Below is a small trained network, with its code and all its weights. Each question gives an input and a target symbol and asks what happens when units are switched off, that is, made to give their printed mean instead of their output.

import numpy as np


def w(rows, s, z=0):
    codes = np.array(rows[::2]) - 128.0
    scale = np.full(codes.shape[1], s)
    scale[-1] = z or s
    return codes * scale


def norm(h):
    return h / np.sqrt((h * h).mean(-1, keepdims=True) + 1e-5)


def f(y):
    return np.maximum(y, 0)


def softmax(a):
    e = np.exp(a - a.max(-1, keepdims=True))
    return e / e.sum(-1, keepdims=True)


def log_softmax(a):
    a = a - a.max(-1, keepdims=True)
    return a - np.log(np.exp(a).sum(-1, keepdims=True))


def net(x, mask):
    ids = ['ΘΣαδεζηλμπω'.index(c) for c in x.split()]
    T = len(ids)
    res = E[ids] + P[:T]
    u = 0
    for l in range(2):
        r = norm(res)
        for j in range(2):
            rows = slice(2 * j, 2 * j + 2)
            q, k, v = (r @ M[l][rows].T for M in (Q, K, V))
            z = softmax(np.where(np.tri(T) > 0, q @ k.T / 2**0.5, -1e9)) @ v
            o = O[l][rows]
            res = res + np.where(mask[u + j], z, o[:, -1]) @ o[:, :-1]
        u += 2
        y = f(norm(res) @ A[l][:, :-1].T + A[l][:, -1])
        res = res + np.where(mask[u : u + 8], y, B[l][:, -1]) @ B[l][:, :-1]
        u += 8
    return log_softmax(norm(res)[-1] @ U[:, :-1].T + U[:, -1])


Q, K, V, O, A, B = {}, {}, {}, {}, {}, {}
E = w([
[144,132,55,126],'Θ',
[135,228,110,190],'Σ',
[42,95,93,109],'α',
[93,89,170,171],'δ',
[194,198,136,122],'ε',
[251,113,150,176],'ζ',
[224,91,25,250],'η',
[213,162,65,166],'λ',
[149,57,95,101],'μ',
[77,128,129,97],'π',
[208,157,127,244],'ω',
],0.019)
P = w([
[86,136,173,42],'0',
[115,95,96,250],'1',
[189,147,89,65],'2',
[105,107,99,231],'3',
[178,145,94,66],'4',
[96,109,112,220],'5',
[182,142,104,74],'6',
[80,109,116,205],'7',
[183,145,101,77],'8',
[79,107,115,215],'9',
[173,140,112,85],'10',
],0.017)
Q[0] = w([
[211,146,85,88],'0.h0',
[218,139,124,12],'0.h0',
[188,87,117,140],'0.h1',
[81,77,89,182],'0.h1',
],0.011)
K[0] = w([
[118,98,118,255],'0.h0',
[119,104,40,251],'0.h0',
[173,131,92,190],'0.h1',
[135,81,241,143],'0.h1',
],0.0093)
V[0] = w([
[111,124,6,254],'0.h0',
[101,165,124,95],'0.h0',
[115,79,79,122],'0.h1',
[121,195,89,63],'0.h1',
],0.0055)
O[0] = w([
[147,166,1,179,254],'0.h0',
[95,129,206,81,91],'0.h0',
[112,181,97,104,134],'0.h1',
[37,218,229,99,78],'0.h1',
],0.0054,0.0022)
A[0] = w([
[8,86,94,173,102],'0.n0',
[124,196,168,227,130],'0.n1',
[90,85,105,89,1],'0.n2',
[198,158,118,149,32],'0.n3',
[145,69,202,197,29],'0.n4',
[135,119,64,65,113],'0.n5',
[113,41,171,116,93],'0.n6',
[154,66,145,152,116],'0.n7',
],0.014,0.0076)
B[0] = w([
[217,132,67,210,211],'0.n0',
[167,58,57,171,253],'0.n1',
[70,73,34,158,131],'0.n2',
[130,199,63,226,185],'0.n3',
[89,143,61,115,177],'0.n4',
[166,95,1,132,192],'0.n5',
[197,155,131,184,161],'0.n6',
[103,198,114,147,185],'0.n7',
],0.0093,0.0074)
Q[1] = w([
[111,104,84,86],'1.h0',
[228,221,106,29],'1.h0',
[22,40,157,245],'1.h1',
[114,132,154,104],'1.h1',
],0.012)
K[1] = w([
[104,76,70,128],'1.h0',
[209,189,16,189],'1.h0',
[88,126,254,71],'1.h1',
[131,169,126,138],'1.h1',
],0.016)
V[1] = w([
[149,132,188,70],'1.h0',
[163,157,188,211],'1.h0',
[254,201,109,58],'1.h1',
[48,247,111,103],'1.h1',
],0.015)
O[1] = w([
[124,131,169,17,50],'1.h0',
[100,178,235,199,163],'1.h0',
[249,177,81,126,255],'1.h1',
[118,214,72,139,71],'1.h1',
],0.016,0.0063)
A[1] = w([
[154,121,59,113,120],'1.n0',
[114,145,75,106,113],'1.n1',
[103,188,222,110,210],'1.n2',
[62,98,144,187,47],'1.n3',
[184,131,59,156,49],'1.n4',
[185,132,62,128,68],'1.n5',
[97,67,44,81,146],'1.n6',
[165,250,198,157,252],'1.n7',
],0.014,0.0039)
B[1] = w([
[78,118,178,89,203],'1.n0',
[110,96,135,180,155],'1.n1',
[102,110,117,206,139],'1.n2',
[157,135,135,45,142],'1.n3',
[105,146,196,7,250],'1.n4',
[66,153,196,124,228],'1.n5',
[76,80,143,84,170],'1.n6',
[109,147,196,194,201],'1.n7',
],0.013)
U = w([
[136,169,20,58,137],'Θ',
[31,214,64,157,165],'Σ',
[49,82,44,147,183],'α',
[70,58,224,153,82],'δ',
[128,198,202,47,45],'ε',
[251,84,211,105,82],'ζ',
[201,67,20,170,116],'η',
[237,184,45,70,65],'λ',
[214,35,144,68,252],'μ',
[30,145,169,71,100],'π',
[162,56,96,185,119],'ω',
],0.011,0.003)

Each question gives the input, a string of symbols that net reads in full, and the target symbol t.
The units are the heads (2 rows each of Q, K, V and O) and the neurons (one row each of A and B). Each row of codes is followed by its name. A weight is (code - 128) times the scale printed after its matrix; where a second scale follows, it is the last column's (O, A, B and U).
mask holds one flag per unit, layer by layer, with each layer's heads first. A switched-off unit (its flag False) gives its mean, the last column of its rows in O or B, instead of its output. The means were averaged over made-up inputs and are rounded, as every weight is.
A unit's drop is (log p(t) with every unit on - log p(t) with that unit switched off) / (log p(t) with every unit on - log p(t) with every unit switched off).
The circuit of an input: a set's keep is (log p(t) with only the set's units on - log p(t) with every unit switched off) / (log p(t) with every unit on - log p(t) with every unit switched off). Starting from the 12 units with the biggest drops (on a tie, the unit counted first), units are removed one at a time, each time the one whose removal leaves the highest keep (on an exact tie, the one counted first), for as long as the keep stays at least 0.8.
circuit, biggest first: the units of the circuit, biggest drop first
top k neurons: the k neurons with the biggest drops, biggest first
k most important neurons of layer l: the k neurons of layer l with the biggest drops, biggest first
heads that matter: for each layer, one digit per head in row order, 1 if its drop is at least 0.15 and else 0, layers parted by /
input α μ δ Σ μ Σ Θ ε, target α: heads that matter => 10 / 01
input ω η Σ ω Σ ω μ ε, target ω: circuit, biggest first => [0.n1]
input α α Σ δ ε μ Σ η, target α: circuit, biggest first => [0.h0; 1.h1; 1.h0]
input ω ζ π μ ω μ α Θ, target ω: circuit, biggest first => [0.n0; 1.h1]
input ζ Σ η Θ π π ζ Σ α, target α: heads that matter => 00 / 10
input Σ Σ Σ π μ π, target Σ: heads that matter => 11 / 01
input Σ δ λ ε α π λ δ, target Σ: circuit, biggest first => [1.h1; 0.h0; 0.h1]
input μ π ω δ ζ ζ, target μ: circuit, biggest first => [0.h0; 1.h0; 0.n0]
input δ μ η α ε ζ, target δ: heads that matter => 10 / 11
input η α μ Σ ω π π μ Σ Σ, target η: circuit, biggest first => [0.n1; 1.h0]
input ζ π π Σ ζ Σ ε λ μ α, target ζ: circuit, biggest first => [0.h0; 1.h1; 0.n0]
input ω ζ δ ε Θ α π Σ Σ Σ, target ω: top 2 neurons => [0.n5; 0.n1]
input ζ μ δ ω, target ζ: circuit, biggest first => [1.h1; 0.h0]
input δ Σ δ Θ δ Σ λ ω, target δ: circuit, biggest first => [1.h1]
input δ Σ π ε Σ Σ Σ Θ, target δ: top 2 neurons => [0.n6; 0.n5]
input δ ζ ζ Σ Σ Σ π ω π ε, target δ: circuit, biggest first => [0.h0; 1.h1]
input Σ ζ μ ζ, target Σ: top 2 neurons => [0.n0; 0.n5]
input λ Σ δ Θ μ π Σ Σ Σ π, target λ: 3 most important neurons of layer 0 => [0.n1; 0.n0; 0.n3]
input λ δ Σ Θ μ ζ, target λ: heads that matter => 11 / 01
input ζ μ ζ Σ μ ω ε ε, target ζ: heads that matter => 10 / 01
input Θ λ ε μ ζ ω Θ α Θ Σ, target Θ: heads that matter => 11 / 11
input ζ η Σ ε α μ α η, target ζ: heads that matter => 10 / 11
input δ Σ Θ μ δ π δ Θ, target δ: most important neuron of layer 1 => [1.n3]
input ε μ π Θ λ ε π λ, target ε: 2 most important neurons of layer 0 => [0.n5; 0.n0]
input π α Σ α ε π π Θ ζ δ, target π: heads that matter => 10 / 11
input Σ Σ ε μ, target Σ: heads that matter => 10 / 01
input λ Σ ω ω η α π δ Σ μ, target λ: heads that matter => 11 / 01
input μ Σ α δ μ π δ μ, target μ: heads that matter => 10 / 11
input Σ μ ω ε, target Σ: most important neuron of layer 0 => [0.n0]
